Below are the code and all the weights of a small trained network. Each question names an input and a class and asks about switching units off, where a switched-off unit gives its printed mean instead of its output.

import numpy as np


def w(rows, s, z=0):
    codes = np.array(rows[::2]) - 128.0
    scale = np.full(codes.shape[1], s)
    scale[-1] = z or s
    return codes * scale


def f(y):
    return y / 2 * (1 + np.tanh(0.7978845608 * (y + 0.044715 * y**3)))


def log_softmax(a):
    a = a - a.max(-1, keepdims=True)
    return a - np.log(np.exp(a).sum(-1, keepdims=True))


def net(x, mask):
    res = np.array(x, float).reshape(1, 3) / 4 @ E
    y = f(res @ A[0][:, :-1].T + A[0][:, -1])
    res = res + np.where(mask, y, B[0][:, -1]) @ B[0][:, :-1]
    return log_softmax(res[-1] @ U[:, :-1].T + U[:, -1])


A, B = {}, {}
E = w([
[10,86,126,212],'x0',
[121,196,229,123],'x1',
[84,39,127,70],'x2',
],0.012)
A[0] = w([
[110,170,165,199,175],'neuron 1',
[117,82,108,131,254],'neuron 2',
[93,129,9,109,173],'neuron 3',
[73,74,132,180,179],'neuron 4',
[135,66,84,31,121],'neuron 5',
[124,201,207,170,192],'neuron 6',
[98,72,170,153,124],'neuron 7',
[108,90,81,152,194],'neuron 8',
[135,78,38,183,154],'neuron 9',
[91,62,136,145,141],'neuron 10',
[210,178,196,68,171],'neuron 11',
[113,68,70,53,254],'neuron 12',
[142,68,37,185,155],'neuron 13',
[53,63,128,156,141],'neuron 14',
[90,96,177,163,151],'neuron 15',
[166,84,169,54,179],'neuron 16',
[153,217,110,208,149],'neuron 17',
[113,101,60,171,200],'neuron 18',
],0.013,0.0043)
B[0] = w([
[38,95,162,157,190],'neuron 1',
[153,87,129,121,198],'neuron 2',
[218,101,169,172,217],'neuron 3',
[126,53,59,127,223],'neuron 4',
[192,161,247,82,220],'neuron 5',
[1,176,131,213,216],'neuron 6',
[103,88,101,89,177],'neuron 7',
[142,111,116,147,203],'neuron 8',
[216,73,140,188,229],'neuron 9',
[138,95,109,113,198],'neuron 10',
[116,210,44,116,245],'neuron 11',
[164,113,165,103,244],'neuron 12',
[217,57,154,182,234],'neuron 13',
[128,87,92,112,232],'neuron 14',
[58,76,95,100,179],'neuron 15',
[133,135,124,66,197],'neuron 16',
[98,166,142,161,213],'neuron 17',
[175,68,108,193,214],'neuron 18',
],0.011,0.013)
U = w([
[169,108,217,1,113],'0',
[146,172,22,115,254],'1',
[46,171,222,221,138],'2',
[78,142,169,44,4],'3',
[202,28,149,196,92],'4',
[70,27,55,126,169],'5',
],0.0098,0.0032)

Each question gives the input, the list of numbers given to net, and the class t.
The units are the neurons (one row each of A and B). Each row of codes is followed by its name. A weight is (code - 128) times the scale printed after its matrix; where a second scale follows, it is the last column's (A, B and U).
mask holds one flag per neuron, in row order. A switched-off neuron (its flag False) gives its mean, the last column of its row in B, instead of its output. The means were averaged over made-up inputs and are rounded, as every weight is.
A unit's drop is (log p(t) with every unit on - log p(t) with that unit switched off) / (log p(t) with every unit on - log p(t) with every unit switched off).
The circuit of an input: a set's keep is (log p(t) with only the set's units on - log p(t) with every unit switched off) / (log p(t) with every unit on - log p(t) with every unit switched off). Starting from the 12 units with the biggest drops (on a tie, the unit counted first), units are removed one at a time, each time the one whose removal leaves the highest keep (on an exact tie, the one counted first), for as long as the keep stays at least 0.8.
units of the circuit, in order: the units of the circuit, biggest drop first
top k neurons: the k neurons with the biggest drops, biggest first
drop of u: that unit's drop, to one decimal
input [-5,8,0], class 1: top 2 neurons	[neuron 11; neuron 5]
input [-7,7,-8], class 2: units of the circuit, in order	[neuron 6]
input [-6,6,6], class 0: top 2 neurons	[neuron 5; neuron 16]
input [-4,-1,-6], class 1: top 2 neurons	[neuron 11; neuron 5]
input [-7,-4,-2], class 0: top 2 neurons	[neuron 5; neuron 6]
input [6,2,-4], class 2: top 3 neurons	[neuron 6; neuron 17; neuron 1]
input [6,1,-4], class 5: top 2 neurons	[neuron 4; neuron 5]
input [-4,4,0], class 1: drop of neuron 11	0.2
input [-8,1,-1], class 1: drop of neuron 11	0.4
input [-6,5,-6], class 2: drop of neuron 6	0.6
input [-6,3,-6], class 1: top 2 neurons	[neuron 11; neuron 5]
